Here is a tiny trained network, its code and every weight. The questions are about switching its units off for an input and a class, where a switched-off unit gives its printed mean instead of its output.

import numpy as np


def w(rows, s, z=0):
    codes = np.array(rows[::2]) - 128.0
    scale = np.full(codes.shape[1], s)
    scale[-1] = z or s
    return codes * scale


def norm(h):
    return h / np.sqrt((h * h).mean(-1, keepdims=True) + 1e-5)


def f(y):
    return y / 2 * (1 + np.tanh(0.7978845608 * (y + 0.044715 * y**3)))


def log_softmax(a):
    a = a - a.max(-1, keepdims=True)
    return a - np.log(np.exp(a).sum(-1, keepdims=True))


def net(x, mask):
    res = np.array(x, float).reshape(1, 2) / 4 @ E
    u = 0
    for l in range(2):
        y = f(norm(res) @ A[l][:, :-1].T + A[l][:, -1])
        res = res + np.where(mask[u : u + 9], y, B[l][:, -1]) @ B[l][:, :-1]
        u += 9
    return log_softmax(norm(res)[-1] @ U[:, :-1].T + U[:, -1])


A, B = {}, {}
E = w([
[96,209,49,184,4],'x0',
[48,218,249,219,169],'x1',
],0.0011)
A[0] = w([
[47,78,118,113,129,123],'0.n1',
[99,217,49,166,5,129],'0.n2',
[87,129,115,143,120,120],'0.n3',
[118,125,110,131,145,125],'0.n4',
[109,119,153,157,198,14],'0.n5',
[21,239,251,203,159,110],'0.n6',
[169,33,205,10,234,116],'0.n7',
[89,113,146,180,182,5],'0.n8',
[201,68,54,21,51,138],'0.n9',
],0.0014,0.0032)
B[0] = w([
[151,153,126,128,132,120],'0.n1',
[198,117,151,134,178,197],'0.n2',
[151,126,137,120,127,119],'0.n3',
[128,136,131,123,125,124],'0.n4',
[172,183,112,36,49,12],'0.n5',
[92,61,98,78,108,164],'0.n6',
[197,215,95,192,119,164],'0.n7',
[163,177,115,4,29,6],'0.n8',
[37,131,177,143,134,210],'0.n9',
],0.0024,0.0011)
A[1] = w([
[120,111,140,179,163,204],'1.n1',
[128,137,124,125,133,129],'1.n2',
[107,107,149,123,122,79],'1.n3',
[94,97,134,146,144,96],'1.n4',
[112,212,78,156,1,78],'1.n5',
[147,106,194,36,155,12],'1.n6',
[127,235,194,132,128,2],'1.n7',
[196,76,53,48,94,188],'1.n8',
[120,116,135,150,141,123],'1.n9',
],0.0041,0.00079)
B[1] = w([
[139,127,94,98,91,250],'1.n1',
[127,129,129,134,125,124],'1.n2',
[142,155,119,152,123,124],'1.n3',
[159,149,105,116,114,178],'1.n4',
[222,119,160,121,253,214],'1.n5',
[186,188,106,214,162,113],'1.n6',
[71,73,153,91,89,118],'1.n7',
[29,165,211,147,94,212],'1.n8',
[140,143,109,129,105,165],'1.n9',
],0.004,0.0016)
U = w([
[196,123,149,167,230,214],'0',
[8,116,184,147,103,201],'1',
[146,105,27,110,66,198],'2',
[140,142,135,101,113,33],'3',
[145,169,139,87,100,2],'4',
[145,160,139,98,97,9],'5',
],0.014,0.0047)

Each question gives the input, the list of numbers given to net, and the class t.
The units are the neurons (one row each of A and B). Each row of codes is followed by its name. A weight is (code - 128) times the scale printed after its matrix; where a second scale follows, it is the last column's (A, B and U).
mask holds one flag per neuron, layer by layer. A switched-off neuron (its flag False) gives its mean, the last column of its row in B, instead of its output. The means were averaged over made-up inputs and are rounded, as every weight is.
A unit's drop is (log p(t) with every unit on - log p(t) with that unit switched off) / (log p(t) with every unit on - log p(t) with every unit switched off).
The circuit of an input: a set's keep is (log p(t) with only the set's units on - log p(t) with every unit switched off) / (log p(t) with every unit on - log p(t) with every unit switched off). Starting from the 12 units with the biggest drops (on a tie, the unit counted first), units are removed one at a time, each time the one whose removal leaves the highest keep (on an exact tie, the one counted first), for as long as the keep stays at least 0.8.
units of the circuit, in order: the units of the circuit, biggest drop first
k most important neurons: the k neurons with the biggest drops, biggest first
k most important neurons of layer l: the k neurons of layer l with the biggest drops, biggest first
drop of u: that unit's drop, to one decimal
input [-6,-8], class 1: 2 most important neurons	1.n8; 1.n5
input [6,4], class 0: 2 most important neurons	1.n5; 1.n8
input [-3,-3], class 2: units of the circuit, in order	1.n5
input [1,2], class 2: 2 most important neurons of layer 1	1.n8; 1.n5
input [0,-1], class 2: 2 most important neurons of layer 1	1.n8; 1.n5
input [-3,3], class 2: 3 most important neurons of layer 1	1.n8; 1.n5; 1.n1
input [-3,4], class 1: 4 most important neurons	1.n5; 0.n2; 1.n7; 0.n7
input [-1,-1], class 2: units of the circuit, in order	1.n8; 1.n5
input [7,-7], class 0: 2 most important neurons	1.n5; 0.n6
input [3,1], class 2: 3 most important neurons	0.n2; 0.n7; 1.n8
input [-3,0], class 2: drop of 1.n5	0.5
input [-2,-1], class 2: drop of 1.n5	0.3
input [4,-2], class 0: drop of 1.n5	0.4
input [8,-3], class 0: drop of 1.n5	0.9
input [5,1], class 0: most important neuron	1.n5
input [-3,-5], class 1: 2 most important neurons	1.n8; 1.n5
